Here is a tiny trained network, its code and every weight. The questions are about switching its units off for an input and a class, where a switched-off unit gives its printed mean instead of its output.

import numpy as np


def w(rows, s, z=0):
    codes = np.array(rows[::2]) - 128.0
    scale = np.full(codes.shape[1], s)
    scale[-1] = z or s
    return codes * scale


def f(y):
    return y / 2 * (1 + np.tanh(0.7978845608 * (y + 0.044715 * y**3)))


def log_softmax(a):
    a = a - a.max(-1, keepdims=True)
    return a - np.log(np.exp(a).sum(-1, keepdims=True))


def net(x, mask):
    res = np.array(x, float).reshape(1, 8) / 4 @ E
    y = f(res @ A[0][:, :-1].T + A[0][:, -1])
    res = res + np.where(mask, y, B[0][:, -1]) @ B[0][:, :-1]
    return log_softmax(res[-1] @ U[:, :-1].T + U[:, -1])


A, B = {}, {}
E = w([
[106,111,105,74,147,13,118,135,171,3,95,139],'x0',
[131,122,137,135,137,128,126,129,127,122,144,119],'x1',
[142,101,111,116,112,121,140,133,173,151,144,146],'x2',
[157,53,145,99,126,78,118,59,35,171,87,67],'x3',
[133,125,162,80,131,148,120,170,117,125,76,130],'x4',
[171,117,193,60,147,153,102,59,123,123,195,223],'x5',
[136,142,118,156,155,136,86,97,136,119,136,97],'x6',
[65,117,62,75,255,177,195,116,119,136,101,116],'x7',
],0.0091)
A[0] = w([
[106,190,111,143,108,161,121,196,166,85,166,150,5],'neuron 0',
[28,80,137,104,243,140,152,102,145,134,121,139,41],'neuron 1',
[74,158,85,171,96,69,152,215,166,128,77,1,90],'neuron 2',
[148,151,138,123,132,192,101,112,97,226,165,145,73],'neuron 3',
[134,124,120,60,153,51,98,89,155,21,134,158,88],'neuron 4',
[108,7,129,107,123,71,114,87,74,178,99,87,33],'neuron 5',
[158,131,206,176,34,50,37,171,119,113,154,153,45],'neuron 6',
[70,226,121,164,185,150,110,227,209,124,161,210,25],'neuron 7',
],0.0078,0.0026)
B[0] = w([
[148,106,129,111,160,69,94,125,97,82,92,133,193],'neuron 0',
[122,93,12,116,87,148,190,95,93,95,73,109,213],'neuron 1',
[52,157,165,96,101,167,123,102,113,153,200,176,254],'neuron 2',
[71,132,118,161,92,143,75,218,91,161,185,146,228],'neuron 3',
[90,101,162,192,117,187,80,223,130,214,164,214,218],'neuron 4',
[220,180,195,161,162,42,48,108,70,136,147,130,215],'neuron 5',
[111,67,37,110,72,155,113,52,120,141,58,71,245],'neuron 6',
[169,182,147,121,156,65,95,119,99,47,113,131,251],'neuron 7',
],0.011,0.0093)
U = w([
[48,110,155,217,134,161,83,224,106,170,174,168,71],'0',
[253,197,190,145,175,4,93,66,86,47,135,112,89],'1',
[115,43,22,124,118,185,150,26,127,90,53,63,80],'2',
[90,127,227,100,145,226,117,48,143,142,217,188,255],'3',
],0.0071,0.0097)

Each question gives the input, the list of numbers given to net, and the class t.
The units are the neurons (one row each of A and B). Each row of codes is followed by its name. A weight is (code - 128) times the scale printed after its matrix; where a second scale follows, it is the last column's (A, B and U).
mask holds one flag per neuron, in row order. A switched-off neuron (its flag False) gives its mean, the last column of its row in B, instead of its output. The means were averaged over made-up inputs and are rounded, as every weight is.
A unit's drop is (log p(t) with every unit on - log p(t) with that unit switched off) / (log p(t) with every unit on - log p(t) with every unit switched off).
The circuit of an input: a set's keep is (log p(t) with only the set's units on - log p(t) with every unit switched off) / (log p(t) with every unit on - log p(t) with every unit switched off). Starting from all 8 units, units are removed one at a time, each time the one whose removal leaves the highest keep (on an exact tie, the one counted first), for as long as the keep stays at least 0.8.
units of the circuit, in order: the units of the circuit, biggest drop first
unit that matters most: the unit with the biggest drop
k most important neurons: the k neurons with the biggest drops, biggest first
drop when u is switched off: that unit's drop, to one decimal
input [7,-5,2,-2,-6,5,-4,3], class 0: units of the circuit, in order : [neuron 4]
input [-4,4,1,-4,7,-7,-4,-1], class 3: 3 most important neurons : [neuron 2; neuron 3; neuron 4]
input [-2,1,-7,2,7,-6,4,0], class 3: units of the circuit, in order : [neuron 2; neuron 3]
input [-2,2,-6,-3,3,4,6,-4], class 2: units of the circuit, in order : [neuron 6; neuron 2]
input [-3,-7,5,-5,0,-7,2,1], class 3: units of the circuit, in order : [neuron 2; neuron 3]
input [-6,1,3,-3,8,6,-3,2], class 0: 2 most important neurons : [neuron 3; neuron 2]
input [-2,7,6,7,-3,6,7,-1], class 1: 3 most important neurons : [neuron 5; neuron 2; neuron 4]
input [7,0,-7,6,8,-3,-2,-8], class 2: 3 most important neurons : [neuron 6; neuron 3; neuron 7]
input [2,-3,6,-6,-3,4,7,-6], class 1: 4 most important neurons : [neuron 7; neuron 1; neuron 0; neuron 2]
input [-3,-3,5,-8,-7,-7,7,5], class 1: 2 most important neurons : [neuron 7; neuron 0]
input [5,-1,-5,-6,-3,-8,7,4], class 3: 2 most important neurons : [neuron 2; neuron 5]
input [2,-4,5,8,2,-3,-1,8], class 1: 2 most important neurons : [neuron 5; neuron 6]
input [1,-8,7,-7,5,4,3,7], class 1: 2 most important neurons : [neuron 7; neuron 6]
input [4,-7,-3,-2,-1,-6,8,4], class 3: 3 most important neurons : [neuron 2; neuron 6; neuron 3]
input [-3,1,2,-1,1,1,-5,7], class 2: unit that matters most : neuron 1
input [-3,7,3,-7,-5,1,8,6], class 1: 2 most important neurons : [neuron 7; neuron 6]
input [7,-7,-4,0,3,1,5,7], class 0: 2 most important neurons : [neuron 4; neuron 6]
input [-3,5,6,5,2,-7,5,6], class 3: 3 most important neurons : [neuron 2; neuron 6; neuron 5]
input [-5,-3,6,2,-3,3,0,0], class 0: 2 most important neurons : [neuron 3; neuron 2]
input [-3,-6,-6,-3,7,3,-3,-5], class 2: units of the circuit, in order : [neuron 6; neuron 4]
input [3,8,5,3,5,2,4,-8], class 2: units of the circuit, in order : [neuron 6]
input [1,2,8,-3,8,-5,-5,0], class 3: 4 most important neurons : [neuron 2; neuron 5; neuron 3; neuron 4]
input [-6,7,-8,-6,0,6,-3,-3], class 0: drop when neuron 2 is switched off : 0.2
input [-3,3,8,7,-6,-4,6,-4], class 1: drop when neuron 0 is switched off : 0.0
input [3,-1,-4,2,4,-5,-4,4], class 3: drop when neuron 6 is switched off : 0.6
input [4,-7,6,-8,2,-5,-7,-2], class 1: drop when neuron 0 is switched off : 0.1
input [-1,-4,-7,-6,-4,-4,-4,7], class 2: units of the circuit, in order : [neuron 1]
